Here is a tiny trained network, its code and every weight. The questions are about switching its units off for an input and a class, where a switched-off unit gives its printed mean instead of its output.

import numpy as np


def w(rows, s, z=0):
    codes = np.array(rows[::2]) - 128.0
    scale = np.full(codes.shape[1], s)
    scale[-1] = z or s
    return codes * scale


def f(y):
    return y / 2 * (1 + np.tanh(0.7978845608 * (y + 0.044715 * y**3)))


def log_softmax(a):
    a = a - a.max(-1, keepdims=True)
    return a - np.log(np.exp(a).sum(-1, keepdims=True))


def net(x, mask):
    res = np.array(x, float).reshape(1, 8) / 4 @ E
    y = f(res @ A[0][:, :-1].T + A[0][:, -1])
    res = res + np.where(mask, y, B[0][:, -1]) @ B[0][:, :-1]
    return log_softmax(res[-1] @ U[:, :-1].T + U[:, -1])


A, B = {}, {}
E = w([
[127,128,128,129,127,130,129,127],'x0',
[129,128,128,127,130,127,128,129],'x1',
[180,54,254,115,151,141,53,44],'x2',
[193,65,144,62,70,88,147,206],'x3',
[129,128,127,127,128,128,128,128],'x4',
[83,128,122,140,12,46,20,111],'x5',
[67,89,173,162,141,6,228,88],'x6',
[185,172,84,44,108,66,138,22],'x7',
],0.0085)
A[0] = w([
[182,172,115,70,205,139,178,113,108],'N0',
[85,86,138,145,104,61,166,110,83],'N1',
[186,175,2,129,124,160,32,177,66],'N2',
[202,120,152,53,52,100,159,251,46],'N3',
[203,72,204,136,120,189,47,78,101],'N4',
[138,151,83,91,118,85,137,79,2],'N5',
[84,86,159,210,108,175,94,217,73],'N6',
[197,160,92,115,80,135,153,57,87],'N7',
[73,158,132,96,83,74,72,114,28],'N8',
[154,186,139,91,74,138,154,71,128],'N9',
[129,122,72,71,113,115,126,73,45],'N10',
[50,201,66,184,176,172,83,59,40],'N11',
[120,228,11,120,69,152,151,225,90],'N12',
[40,72,113,142,38,81,118,96,10],'N13',
[118,167,118,133,51,115,27,132,121],'N14',
[161,112,67,88,115,133,119,65,11],'N15',
[198,194,149,102,94,223,50,142,50],'N16',
],0.0087,0.0026)
B[0] = w([
[132,120,195,66,151,183,70,191,197],'N0',
[65,137,135,90,81,131,176,70,184],'N1',
[89,157,95,73,126,150,196,46,220],'N2',
[213,134,205,219,87,162,104,42,215],'N3',
[135,211,101,156,193,9,113,130,223],'N4',
[83,69,86,166,138,159,126,114,158],'N5',
[67,21,57,95,115,152,15,122,207],'N6',
[119,57,104,152,153,165,72,149,170],'N7',
[177,141,188,137,187,193,149,254,176],'N8',
[140,78,60,159,114,122,45,167,163],'N9',
[62,79,84,191,130,168,71,160,157],'N10',
[220,169,193,211,43,149,92,107,208],'N11',
[145,185,105,155,210,31,81,124,245],'N12',
[108,158,175,132,194,169,180,139,194],'N13',
[136,150,196,88,155,171,181,204,197],'N14',
[53,84,70,173,119,126,106,135,153],'N15',
[70,122,86,117,145,159,227,46,211],'N16',
],0.0084,0.011)
U = w([
[130,161,117,136,182,9,134,133,76],'0',
[98,56,89,135,109,149,98,154,95],'1',
[152,139,167,97,183,198,184,204,93],'2',
[200,141,161,183,35,139,137,78,94],'3',
[81,126,115,96,121,119,229,68,104],'4',
[136,135,125,115,114,101,152,133,252],'5',
],0.016,0.018)

Each question gives the input, the list of numbers given to net, and the class t.
The units are the neurons (one row each of A and B). Each row of codes is followed by its name. A weight is (code - 128) times the scale printed after its matrix; where a second scale follows, it is the last column's (A, B and U).
mask holds one flag per neuron, in row order. A switched-off neuron (its flag False) gives its mean, the last column of its row in B, instead of its output. The means were averaged over made-up inputs and are rounded, as every weight is.
A unit's drop is (log p(t) with every unit on - log p(t) with that unit switched off) / (log p(t) with every unit on - log p(t) with every unit switched off).
The circuit of an input: a set's keep is (log p(t) with only the set's units on - log p(t) with every unit switched off) / (log p(t) with every unit on - log p(t) with every unit switched off). Starting from the 12 units with the biggest drops (on a tie, the unit counted first), units are removed one at a time, each time the one whose removal leaves the highest keep (on an exact tie, the one counted first), for as long as the keep stays at least 0.8.
circuit, biggest first: the units of the circuit, biggest drop first
most important unit: the unit with the biggest drop
top k neurons: the k neurons with the biggest drops, biggest first
drop when u is switched off: that unit's drop, to one decimal
input [8,-4,-4,8,5,-5,-5,-5], class 3: top neuron : [N3]
input [-7,8,-2,-8,-5,7,-2,-2], class 3: top 2 neurons : [N11, N0]
input [-6,-7,6,-5,-6,0,8,-2], class 4: top 2 neurons : [N12, N1]
input [0,0,-1,7,-4,1,-8,-1], class 4: top 2 neurons : [N16, N2]
input [-4,7,-4,2,-1,7,5,-6], class 2: circuit, biggest first : [N13, N8]
input [-8,6,0,1,4,8,7,-4], class 2: circuit, biggest first : [N8, N13]
input [3,4,6,5,2,-3,-8,-4], class 4: top 2 neurons : [N16, N12]
input [4,0,7,-5,-6,-7,1,-3], class 0: top 3 neurons : [N4, N14, N8]
input [6,-1,0,-4,6,7,-2,6], class 2: circuit, biggest first : [N14, N8]
input [8,-4,0,1,3,-2,-8,-5], class 4: circuit, biggest first : [N16, N2]
input [5,-5,-1,0,7,2,-6,-5], class 4: circuit, biggest first : [N2, N16]
input [-6,-6,1,3,-2,8,8,-7], class 2: top 2 neurons : [N13, N8]
input [-2,1,-6,-7,-8,-3,2,2], class 3: top 2 neurons : [N11, N4]
input [3,-1,-3,2,-6,7,7,-6], class 2: most important unit : N13
input [4,-1,3,-8,6,-4,1,7], class 3: top 2 neurons : [N11, N6]
input [5,7,-5,7,-3,6,-2,1], class 3: top 2 neurons : [N3, N4]
input [-1,-8,-8,-5,-7,-2,-3,8], class 0: top 3 neurons : [N12, N6, N2]
input [-2,8,-3,-7,-8,-8,8,-2], class 2: drop when N3 is switched off : 0.4
input [7,0,4,4,4,-8,8,2], class 2: drop when N7 is switched off : -0.1
input [-6,-5,-2,0,-8,-2,6,-5], class 4: drop when N12 is switched off : 0.3
input [-8,8,-2,-4,1,-3,0,-4], class 5: circuit, biggest first : [N8]
